Moves between items:
q669 λ q701
q669 ψ q950
q669 γ q383
q473 λ q903
q473 ψ q314
q473 γ q724
q767 λ q571
q767 ψ q842
q767 γ q673
q165 λ q234
q165 ψ q888
q165 γ q805
q903 λ q806
q903 ψ q357
q903 γ q473
q234 λ q410
q234 ψ q582
q234 γ q165
q944 λ q491
q944 ψ q924
q944 γ q155
q152 λ q462
q152 ψ q690
q152 γ q677
q382 λ q469
q382 ψ q444
q382 γ q597
q865 λ q924
q865 ψ q491
q865 γ q983
q410 λ q588
q410 ψ q290
q410 γ q234
q102 λ q690
q102 ψ q462
q102 γ q204
q571 λ q383
q571 ψ q970
q571 γ q767
q357 λ q314
q357 ψ q903
q357 γ q735
q139 λ q155
q139 ψ q204
q139 γ q462
q796 λ q340
q796 ψ q983
q796 γ q491
q204 λ q102
q204 ψ q139
q204 γ q386
q462 λ q139
q462 ψ q102
q462 γ q152
q469 λ q677
q469 ψ q124
q469 γ q382
q444 λ q724
q444 ψ q382
q444 γ q124
q924 λ q386
q924 ψ q944
q924 γ q865
q196 λ q735
q196 ψ q673
q196 γ q842
q735 λ q357
q735 ψ q806
q735 γ q196
q276 λ q124
q276 ψ q677
q276 γ q690
q805 λ q165
q805 ψ q689
q805 γ q701
q124 λ q444
q124 ψ q469
q124 γ q276
q724 λ q473
q724 ψ q597
q724 γ q444
q673 λ q767
q673 ψ q196
q673 γ q806
q689 λ q40
q689 ψ q805
q689 γ q888
q842 λ q196
q842 ψ q767
q842 γ q970
q383 λ q669
q383 ψ q919
q383 γ q571
q588 λ q983
q588 ψ q340
q588 γ q410
q155 λ q944
q155 ψ q386
q155 γ q139
q314 λ q597
q314 ψ q473
q314 γ q357
q597 λ q382
q597 ψ q724
q597 γ q314
q40 λ q950
q40 ψ q701
q40 γ q689
q690 λ q276
q690 ψ q152
q690 γ q102
q983 λ q865
q983 ψ q796
q983 γ q588
q677 λ q152
q677 ψ q276
q677 γ q469
q806 λ q673
q806 ψ q735
q806 γ q903
q950 λ q919
q950 ψ q669
q950 γ q40
q970 λ q842
q970 ψ q571
q970 γ q919
q491 λ q796
q491 ψ q865
q491 γ q944
q701 λ q805
q701 ψ q40
q701 γ q669
q340 λ q290
q340 ψ q588
q340 γ q796
q290 λ q582
q290 ψ q410
q290 γ q340
q888 λ q689
q888 ψ q165
q888 γ q582
q582 λ q888
q582 ψ q234
q582 γ q290
q386 λ q204
q386 ψ q155
q386 γ q924
q919 λ q970
q919 ψ q383
q919 γ q950

The rows follow the links: the fewer symbols apart two items are, the more alike their rows tend to be.

Each row is also shifted at random along 9 hidden directions that mean nothing.

Name the item of each row.
297 -90 -93 -84 -122 30 29 -73 49 -63 34 60 -7 4 12 52 -193 49 141 -36 5 -32 4 64 6 51 127 26 -82 -11 78 -28 -64 -10 -60 46 -46 34 -21 -138 120 90 29 1 -36 84 17: q473
-43 96 137 79 -31 59 -5 26 2 95 78 -6 -53 -48 51 -64 27 61 -97 -37 -44 -7 47 -65 -10 -7 -17 -84 61 105 6 -37 66 14 -5 -113 44 -80 10 78 -50 -39 6 14 70 31 74: q669
278 33 -46 120 -44 -6 -100 -207 25 -99 -88 302 -157 -17 -5 -95 160 148 -100 86 -77 -235 -165 -33 71 -44 27 -159 -6 -6 -156 -67 147 113 -1 95 -12 123 54 -19 -71 -6 -190 -54 6 -18 63: q865
92 -12 -113 -135 77 61 170 -68 -63 149 0 -23 16 95 -15 -63 -21 -28 45 8 118 94 -123 -73 -106 -76 -4 108 7 -47 7 -31 -39 -16 -66 63 -20 -134 -72 -82 72 -158 31 -32 -75 -54 -11: q124
235 9 -160 -204 35 -46 -59 112 4 140 26 -251 60 121 -59 46 88 -120 117 -19 -147 38 -7 114 -20 -4 -46 145 -39 -53 -64 91 -158 14 22 32 -41 -139 22 58 14 -62 -31 -7 48 -45 -74: q290
357 -54 68 34 -49 15 -21 -18 -47 -135 -27 130 67 -32 69 -5 -67 76 4 75 60 -84 40 6 116 -14 56 -120 75 14 124 -132 70 6 16 22 25 46 41 -91 33 80 -51 54 13 -19 30: q970
32 87 116 216 -115 29 -42 49 -52 -101 43 -14 40 -130 73 43 115 28 -65 -1 4 -28 -11 14 -34 24 26 -71 84 43 36 20 31 -4 -27 -15 76 116 108 23 -97 36 105 -21 54 3 59: q165
-53 -82 86 -8 -59 -18 -150 -98 86 -105 6 116 -35 38 6 -17 -62 33 19 -64 25 -129 125 38 14 227 81 -13 -143 -78 15 10 -17 65 67 -53 -39 151 3 -32 1 26 -31 19 -45 75 -93: q469
-42 -17 -188 119 22 44 177 -185 16 103 14 55 -131 92 -19 -154 175 -19 -28 -54 -8 32 -141 -102 -122 50 33 13 -46 130 -81 -95 108 8 -59 88 82 112 -129 -47 -160 -48 180 -98 -65 -14 54: q724
-129 -158 31 -131 12 -62 -111 -131 29 40 -3 84 105 188 -37 -122 -38 -97 84 14 160 -122 84 -13 23 169 73 103 -53 -119 68 -27 -32 4 60 83 9 26 33 -124 12 -125 -83 -49 -8 -84 -104: q690
86 10 191 70 -95 8 -163 41 -47 95 30 -85 77 16 81 13 -46 -188 110 -10 -13 -42 172 -24 -4 43 16 9 36 -16 -8 185 -112 47 -32 -57 122 -129 111 87 13 -66 -16 -17 86 -15 -24: q701
-28 -33 25 30 -7 -83 -2 -24 22 -140 18 42 59 -72 -64 10 84 96 -10 47 -39 -28 -41 -9 95 -72 -72 -90 64 68 60 -61 60 -43 94 8 44 16 70 3 -7 99 -70 106 46 -97 38: q40
-139 92 29 47 23 41 116 0 14 165 56 -60 -38 -49 -64 -58 -13 3 -88 -55 105 108 -74 -85 -148 -31 -28 83 32 31 -32 37 -11 -88 -48 -10 7 -59 -32 13 -17 -128 118 -102 8 15 58: q155
-202 -24 23 -2 74 -53 -47 -47 18 -62 -47 114 45 -32 -55 -76 40 89 -52 30 70 -49 -22 -4 37 20 -35 -38 12 -34 -1 -58 89 34 63 28 -22 20 46 -21 16 -30 -132 2 -17 -77 -6: q204
-198 -1 12 20 83 -60 -19 42 -9 6 -93 118 4 -23 -54 -15 -138 14 -77 86 49 11 13 4 88 -20 -68 -74 44 -37 -73 6 37 -1 44 11 -41 -35 -20 16 80 34 -87 -32 -13 -15 43: q386
383 51 -53 -77 85 114 125 172 -149 -58 -45 -95 70 -38 150 71 15 90 -21 32 5 137 -25 90 -3 -69 3 -44 56 -4 84 -119 31 64 -25 -49 -63 -20 -21 -13 38 14 40 64 -85 4 -35: q196
-20 77 -58 41 -110 -18 -77 110 17 119 18 22 10 1 18 -65 -111 62 -36 -16 -147 -32 78 139 85 139 18 -123 23 91 -79 -6 1 63 18 8 4 -62 47 23 48 103 32 -110 111 37 144: q582
-42 58 -57 3 -78 58 211 -104 22 1 45 102 -136 -106 -15 27 -104 177 -9 -14 -64 53 -153 -72 -32 -173 -15 -96 -11 77 -22 -23 7 -15 -83 -34 -19 -115 -55 -13 114 74 23 53 -25 66 140: q806
352 26 -57 -39 48 35 -74 68 85 -6 49 -63 -30 -67 -28 -37 0 40 -45 -73 5 -18 36 64 -28 0 58 107 -32 106 71 -59 106 -42 -32 34 -65 72 3 -52 -68 -17 -46 -77 24 99 0: q944

Start, symbols taken left to right, then the item you end at.
Answer with the item's name.
-33 19 -28 -43 81 -89 -4 88 -49 20 -85 -67 92 35 -34 34 47 -44 -15 39 -8 87 -17 59 -6 48 -108 23 -2 -139 -99 78 -95 37 84 -8 -50 -41 13 86 46 -31 -10 -2 -47 -88 -71
γ ψ ψ λ λ γ γ -> q865
86 50 -99 -98 49 28 157 -9 50 117 54 -66 -138 63 -26 -47 36 86 -47 -79 -128 85 -40 -37 -55 -10 -48 -26 -60 108 -44 -84 14 -2 14 -99 -43 -68 -145 55 -11 5 62 42 -16 43 20
ψ γ λ γ λ -> q196
140 -43 -67 25 -31 -35 -100 -59 106 3 52 -41 -40 26 -74 -26 61 -96 19 -43 16 -84 10 10 -19 46 71 144 -38 61 17 11 41 -79 -20 107 9 145 7 -66 -115 -21 17 -105 47 42 -13
γ γ ψ ψ γ λ γ -> q139
99 35 -122 -90 -41 -4 -38 124 63 59 53 -71 -20 5 -42 20 -90 54 -24 -17 -75 -30 27 130 41 10 38 53 -5 69 15 -44 -13 -60 -11 45 -94 19 -7 -65 2 61 21 -73 83 92 44
λ γ λ λ γ λ λ -> q888
253 -60 120 196 -116 30 -35 -39 -82 -242 -106 227 53 -217 128 97 -198 17 104 122 72 -60 -2 -42 124 -180 67 -173 108 14 86 17 69 64 -109 61 104 -1 114 -78 130 173 -110 68 -3 -12 102
λ ψ γ γ λ -> q806
-74 -73 37 -81 61 -87 93 -8 -44 11 -13 -92 101 68 -81 52 81 -108 44 80 36 83 -51 -91 29 -133 -132 55 82 -63 22 37 -95 -92 69 -2 56 -113 -23 40 10 -18 2 119 6 -150 -37
λ ψ γ ψ ψ λ ψ -> q919
159 -58 -53 -141 119 15 -115 132 -12 51 -33 -37 100 63 75 -102 -125 -29 58 -37 48 32 174 116 45 135 74 69 -55 26 101 -93 75 86 9 31 -41 -38 17 -73 66 -40 -106 -50 -23 17 -79
λ λ ψ ψ λ ψ -> q597
-137 46 -68 126 -127 61 190 -162 -24 66 12 89 -81 -92 22 3 -32 44 91 -27 -47 69 -186 -101 -93 -116 -7 -95 6 41 -117 95 -58 57 -134 6 81 -124 -14 29 101 26 95 9 -38 -18 152
ψ ψ λ ψ ψ ψ -> q735
47 -42 -26 -36 -4 63 -16 38 -66 54 -122 64 -73 101 104 67 -259 -146 56 78 -22 -1 108 9 55 11 56 -29 -36 -75 -96 59 -57 67 -82 -8 -34 -20 -121 -12 76 65 4 -34 -65 119 -40
ψ λ λ λ λ ψ λ λ γ -> q196
82 -33 -28 10 -49 68 38 -127 -70 -98 -24 56 -18 72 86 15 137 32 25 19 12 -78 -83 -13 -32 42 75 -23 -33 -71 10 -70 -13 70 -7 27 -9 140 -16 -59 -72 -23 42 27 -86 -13 -75
ψ ψ ψ λ ψ γ λ λ -> q357
-69 -75 50 77 -55 -1 -148 -40 32 -363 -53 121 8 -173 83 141 32 79 105 -23 -28 -89 24 78 64 -8 73 -73 -65 -36 89 13 28 113 -18 -9 -6 189 113 -10 26 141 -133 129 -68 34 -84
λ ψ λ λ ψ ψ λ λ λ -> q673
-56 -8 -86 110 135 79 53 -34 -89 53 -112 41 -140 95 90 -61 143 -143 -34 71 -58 -7 -28 -94 6 -102 33 -27 38 75 -105 -66 170 99 -68 53 91 49 -121 33 -165 -35 0 -29 -64 0 -25
γ ψ ψ λ γ γ λ λ ψ -> q806
70 -117 -12 148 39 -56 -49 -66 77 -143 -149 127 -144 -43 -27 111 -131 -192 76 27 -30 -2 85 -63 61 -44 2 -13 -81 -3 -118 141 35 31 -33 16 50 155 -110 64 -31 165 -34 22 -77 92 -53
λ λ γ ψ γ λ λ ψ -> q382
143 -11 33 80 37 -37 28 -83 95 -61 -11 78 -85 -35 -62 -22 16 26 -57 -81 34 31 -3 -45 -61 111 -19 -5 -95 -21 -47 12 36 -4 41 -66 -13 138 -78 37 -36 17 63 13 -80 39 -45
γ ψ γ ψ λ ψ γ -> q102
